Below is a small trained network, with its code and all its weights. Each question gives an input and a class and asks what happens when units are switched off, that is, made to give their printed mean instead of their output.

import numpy as np


def w(rows, s, z=0):
    codes = np.array(rows[::2]) - 128.0
    scale = np.full(codes.shape[1], s)
    scale[-1] = z or s
    return codes * scale


def norm(h):
    return h / np.sqrt((h * h).mean(-1, keepdims=True) + 1e-5)


def f(y):
    return y / 2 * (1 + np.tanh(0.7978845608 * (y + 0.044715 * y**3)))


def log_softmax(a):
    a = a - a.max(-1, keepdims=True)
    return a - np.log(np.exp(a).sum(-1, keepdims=True))


def net(x, mask):
    res = np.array(x, float).reshape(1, 2) / 4 @ E
    u = 0
    for l in range(4):
        y = f(norm(res) @ A[l][:, :-1].T + A[l][:, -1])
        res = res + np.where(mask[u : u + 3], y, B[l][:, -1]) @ B[l][:, :-1]
        u += 3
    return log_softmax(norm(res)[-1] @ U[:, :-1].T + U[:, -1])


A, B = {}, {}
E = w([
[172,154,119,137,124,171,75,59,124,196,110],'x0',
[8,89,94,76,31,48,142,59,99,48,90],'x1',
],0.011)
A[0] = w([
[165,46,114,164,214,233,138,60,23,2,160,91],'0.n0',
[79,91,107,97,176,118,126,85,145,95,128,254],'0.n1',
[99,111,214,144,133,208,185,185,123,124,53,22],'0.n2',
],0.0053,0.0026)
B[0] = w([
[21,184,108,65,197,133,139,142,40,79,141,118],'0.n0',
[169,216,169,178,150,167,6,170,59,177,112,251],'0.n1',
[173,91,9,36,123,205,183,50,142,127,113,137],'0.n2',
],0.012,0.003)
A[1] = w([
[116,125,194,193,52,82,213,254,186,110,158,2],'1.n0',
[73,50,160,164,164,72,151,145,155,74,200,76],'1.n1',
[116,151,195,137,106,87,78,198,136,193,102,142],'1.n2',
],0.0076,0.0024)
B[1] = w([
[144,102,143,142,79,177,125,112,177,149,60,202],'1.n0',
[132,248,90,40,68,197,97,100,154,103,148,170],'1.n1',
[171,91,115,75,199,138,198,156,113,90,140,254],'1.n2',
],0.013,0.0048)
A[2] = w([
[198,57,129,99,199,134,66,181,106,154,223,107],'2.n0',
[30,115,167,175,94,43,54,129,2,97,85,4],'2.n1',
[163,119,114,155,115,127,95,24,121,221,83,87],'2.n2',
],0.0072,0.0034)
B[2] = w([
[96,96,107,120,118,90,135,101,108,95,140,254],'2.n0',
[173,129,100,183,189,109,128,134,160,170,248,210],'2.n1',
[85,176,156,95,71,136,146,183,144,129,21,186],'2.n2',
],0.015,0.0082)
A[3] = w([
[196,147,148,222,254,115,175,162,176,154,171,4],'3.n0',
[161,129,123,225,134,117,104,140,177,88,189,89],'3.n1',
[131,203,173,23,33,213,139,187,183,88,26,222],'3.n2',
],0.0096,0.0043)
B[3] = w([
[107,197,140,123,58,38,46,157,152,155,205,199],'3.n0',
[180,194,153,128,88,159,95,180,184,233,124,163],'3.n1',
[149,109,134,189,132,247,195,5,88,91,20,250],'3.n2',
],0.013,0.017)
U = w([
[186,241,159,162,37,38,41,202,240,197,235,204],'0',
[203,185,162,186,95,210,200,57,97,70,17,249],'1',
[96,46,93,56,208,20,204,163,25,5,184,124],'2',
[45,43,245,105,100,122,103,225,205,120,95,2],'3',
],0.011,0.0073)

Each question gives the input, the list of numbers given to net, and the class t.
The units are the neurons (one row each of A and B). Each row of codes is followed by its name. A weight is (code - 128) times the scale printed after its matrix; where a second scale follows, it is the last column's (A, B and U).
mask holds one flag per neuron, layer by layer. A switched-off neuron (its flag False) gives its mean, the last column of its row in B, instead of its output. The means were averaged over made-up inputs and are rounded, as every weight is.
A unit's drop is (log p(t) with every unit on - log p(t) with that unit switched off) / (log p(t) with every unit on - log p(t) with every unit switched off).
The circuit of an input: a set's keep is (log p(t) with only the set's units on - log p(t) with every unit switched off) / (log p(t) with every unit on - log p(t) with every unit switched off). Starting from all 12 units, units are removed one at a time, each time the one whose removal leaves the highest keep (on an exact tie, the one counted first), for as long as the keep stays at least 0.8.
units of the circuit, in order: the units of the circuit, biggest drop first
most important unit: the unit with the biggest drop
top k neurons: the k neurons with the biggest drops, biggest first
top k neurons in layer l: the k neurons of layer l with the biggest drops, biggest first
drop of u: that unit's drop, to one decimal
input [-6,8], class 0: top 2 neurons -> [2.n1, 0.n1]
input [1,-1], class 2: most important unit -> 0.n2
input [3,3], class 2: units of the circuit, in order -> [3.n2, 3.n0, 3.n1]
input [6,-7], class 0: top 2 neurons -> [1.n0, 3.n2]
input [3,2], class 2: top 3 neurons -> [1.n2, 0.n2, 1.n0]
input [2,-3], class 2: top 3 neurons -> [2.n1, 2.n0, 1.n0]
input [-3,0], class 2: top 4 neurons -> [0.n1, 2.n1, 0.n2, 3.n2]
input [-5,-5], class 0: top 3 neurons -> [2.n2, 0.n2, 3.n2]
input [0,-3], class 2: top 3 neurons -> [2.n0, 2.n1, 3.n2]
input [0,2], class 2: top 2 neurons -> [1.n2, 3.n2]
input [-4,4], class 0: top 2 neurons -> [2.n1, 0.n1]
input [-3,2], class 2: top 2 neurons in layer 1 -> [1.n2, 1.n1]
input [3,-2], class 2: top 2 neurons in layer 3 -> [3.n2, 3.n0]
input [-1,-4], class 0: units of the circuit, in order -> [3.n2]
input [-2,4], class 0: top 2 neurons -> [0.n1, 2.n1]
input [0,8], class 0: drop of 2.n1 -> 0.4
input [-3,-3], class 2: drop of 2.n1 -> 1.0
input [4,7], class 0: drop of 2.n1 -> 1.6
input [-2,-5], class 0: drop of 0.n2 -> 0.0
input [-1,7], class 0: top neuron -> [2.n1]
